Here is a tiny trained network, its code and every weight. The questions are about switching its units off for an input and a class, where a switched-off unit gives its printed mean instead of its output.

import numpy as np


def w(rows, s, z=0):
    codes = np.array(rows[::2]) - 128.0
    scale = np.full(codes.shape[1], s)
    scale[-1] = z or s
    return codes * scale


def f(y):
    return y / 2 * (1 + np.tanh(0.7978845608 * (y + 0.044715 * y**3)))


def log_softmax(a):
    a = a - a.max(-1, keepdims=True)
    return a - np.log(np.exp(a).sum(-1, keepdims=True))


def net(x, mask):
    res = np.array(x, float).reshape(1, 7) / 4 @ E
    y = f(res @ A[0][:, :-1].T + A[0][:, -1])
    res = res + np.where(mask, y, B[0][:, -1]) @ B[0][:, :-1]
    return log_softmax(res[-1] @ U[:, :-1].T + U[:, -1])


A, B = {}, {}
E = w([
[164,67,138,149,44,152],'x0',
[129,113,199,150,181,129],'x1',
[139,177,166,65,60,57],'x2',
[200,162,230,141,84,169],'x3',
[254,173,62,205,171,113],'x4',
[232,18,100,78,132,101],'x5',
[166,163,118,73,172,220],'x6',
],0.0075)
A[0] = w([
[124,144,177,131,123,136,185],'neuron 1',
[87,143,129,180,87,104,169],'neuron 2',
[196,68,107,112,138,122,243],'neuron 3',
[77,105,120,189,150,180,119],'neuron 4',
[82,100,213,69,44,95,181],'neuron 5',
[193,119,143,126,166,167,201],'neuron 6',
[85,142,120,125,142,150,209],'neuron 7',
[90,67,88,157,136,111,200],'neuron 8',
[95,166,119,153,212,95,194],'neuron 9',
[174,168,115,126,66,98,183],'neuron 10',
[104,124,66,120,104,136,170],'neuron 11',
[146,145,160,120,163,200,118],'neuron 12',
[84,113,132,198,98,85,193],'neuron 13',
[127,176,90,90,187,59,182],'neuron 14',
[101,187,122,156,163,51,193],'neuron 15',
[145,173,175,143,130,173,105],'neuron 16',
[116,145,149,171,184,196,180],'neuron 17',
[81,88,170,92,111,96,143],'neuron 18',
[141,199,108,119,112,171,192],'neuron 19',
[161,73,76,91,147,152,142],'neuron 20',
[219,113,162,164,100,97,254],'neuron 21',
[106,149,166,184,109,154,228],'neuron 22',
[144,188,102,128,6,114,187],'neuron 23',
[155,97,136,113,97,170,188],'neuron 24',
[156,136,74,60,124,172,226],'neuron 25',
[233,149,161,141,136,138,123],'neuron 26',
],0.014,0.0037)
B[0] = w([
[113,152,136,143,81,126,168],'neuron 1',
[107,172,64,116,134,158,180],'neuron 2',
[206,71,160,136,129,189,215],'neuron 3',
[73,89,64,175,64,120,181],'neuron 4',
[58,133,242,92,63,197,252],'neuron 5',
[192,89,153,176,83,106,197],'neuron 6',
[72,106,123,171,126,97,173],'neuron 7',
[93,46,70,102,154,157,188],'neuron 8',
[111,152,152,225,170,150,199],'neuron 9',
[159,184,82,61,164,164,188],'neuron 10',
[81,98,116,96,171,125,166],'neuron 11',
[125,96,171,133,112,33,177],'neuron 12',
[110,140,48,133,104,187,191],'neuron 13',
[130,145,183,178,213,152,186],'neuron 14',
[102,187,126,204,179,187,193],'neuron 15',
[140,166,137,141,92,71,178],'neuron 16',
[112,119,144,152,100,4,202],'neuron 17',
[90,92,175,136,90,175,198],'neuron 18',
[123,157,137,97,133,35,180],'neuron 19',
[127,47,129,88,189,103,187],'neuron 20',
[225,161,108,157,92,221,231],'neuron 21',
[102,154,93,138,65,101,193],'neuron 22',
[131,219,82,4,163,122,211],'neuron 23',
[154,118,198,114,131,114,173],'neuron 24',
[153,126,152,66,184,54,189],'neuron 25',
[242,122,171,145,99,123,216],'neuron 26',
],0.023,0.012)
U = w([
[105,139,167,192,182,146,9],'0',
[121,128,149,157,86,72,241],'1',
[143,161,96,104,115,183,13],'2',
[130,2,136,104,185,163,144],'3',
[69,101,220,89,74,199,254],'4',
[82,84,62,164,103,155,133],'5',
[223,69,156,142,98,166,143],'6',
[145,144,140,59,165,127,29],'7',
],0.01,0.00097)

Each question gives the input, the list of numbers given to net, and the class t.
The units are the neurons (one row each of A and B). Each row of codes is followed by its name. A weight is (code - 128) times the scale printed after its matrix; where a second scale follows, it is the last column's (A, B and U).
mask holds one flag per neuron, in row order. A switched-off neuron (its flag False) gives its mean, the last column of its row in B, instead of its output. The means were averaged over made-up inputs and are rounded, as every weight is.
A unit's drop is (log p(t) with every unit on - log p(t) with that unit switched off) / (log p(t) with every unit on - log p(t) with every unit switched off).
The circuit of an input: a set's keep is (log p(t) with only the set's units on - log p(t) with every unit switched off) / (log p(t) with every unit on - log p(t) with every unit switched off). Starting from the 12 units with the biggest drops (on a tie, the unit counted first), units are removed one at a time, each time the one whose removal leaves the highest keep (on an exact tie, the one counted first), for as long as the keep stays at least 0.8.
circuit, biggest first: the units of the circuit, biggest drop first
top k neurons: the k neurons with the biggest drops, biggest first
drop when u is switched off: that unit's drop, to one decimal
input [-1,1,-2,-8,6,2,-7], class 3: circuit, biggest first => neuron 8
input [1,-7,-4,-2,1,-3,3], class 7: circuit, biggest first => neuron 25; neuron 19
input [3,-6,-2,3,-5,7,5], class 3: top 2 neurons => neuron 20; neuron 25
input [-1,-2,6,-5,5,-2,2], class 0: top 3 neurons => neuron 14; neuron 15; neuron 9
input [-2,4,0,-6,5,0,-8], class 0: top 2 neurons => neuron 14; neuron 15
input [-5,-2,3,0,-1,7,0], class 3: top 2 neurons => neuron 20; neuron 26
input [7,-5,-1,-7,7,8,2], class 3: top 4 neurons => neuron 20; neuron 8; neuron 11; neuron 25
input [7,-8,-3,3,3,-6,1], class 7: top 2 neurons => neuron 23; neuron 19
input [4,-8,4,-1,1,6,4], class 7: top 2 neurons => neuron 23; neuron 25
input [4,-1,7,-6,2,3,0], class 7: top 2 neurons => neuron 23; neuron 10
input [-8,-3,-5,7,5,0,-2], class 1: top 3 neurons => neuron 17; neuron 3; neuron 19
input [0,5,4,-4,4,-7,-6], class 0: top 2 neurons => neuron 15; neuron 9
input [8,-2,-4,2,2,-4,-6], class 2: drop when neuron 23 is switched off => 0.1
input [7,-5,-8,-2,-1,-8,3], class 5: circuit, biggest first => neuron 4
input [7,-7,4,3,-3,8,-6], class 4: drop when neuron 5 is switched off => 4.7
input [0,-6,4,-8,8,-6,-5], class 0: drop when neuron 14 is switched off => 2.5
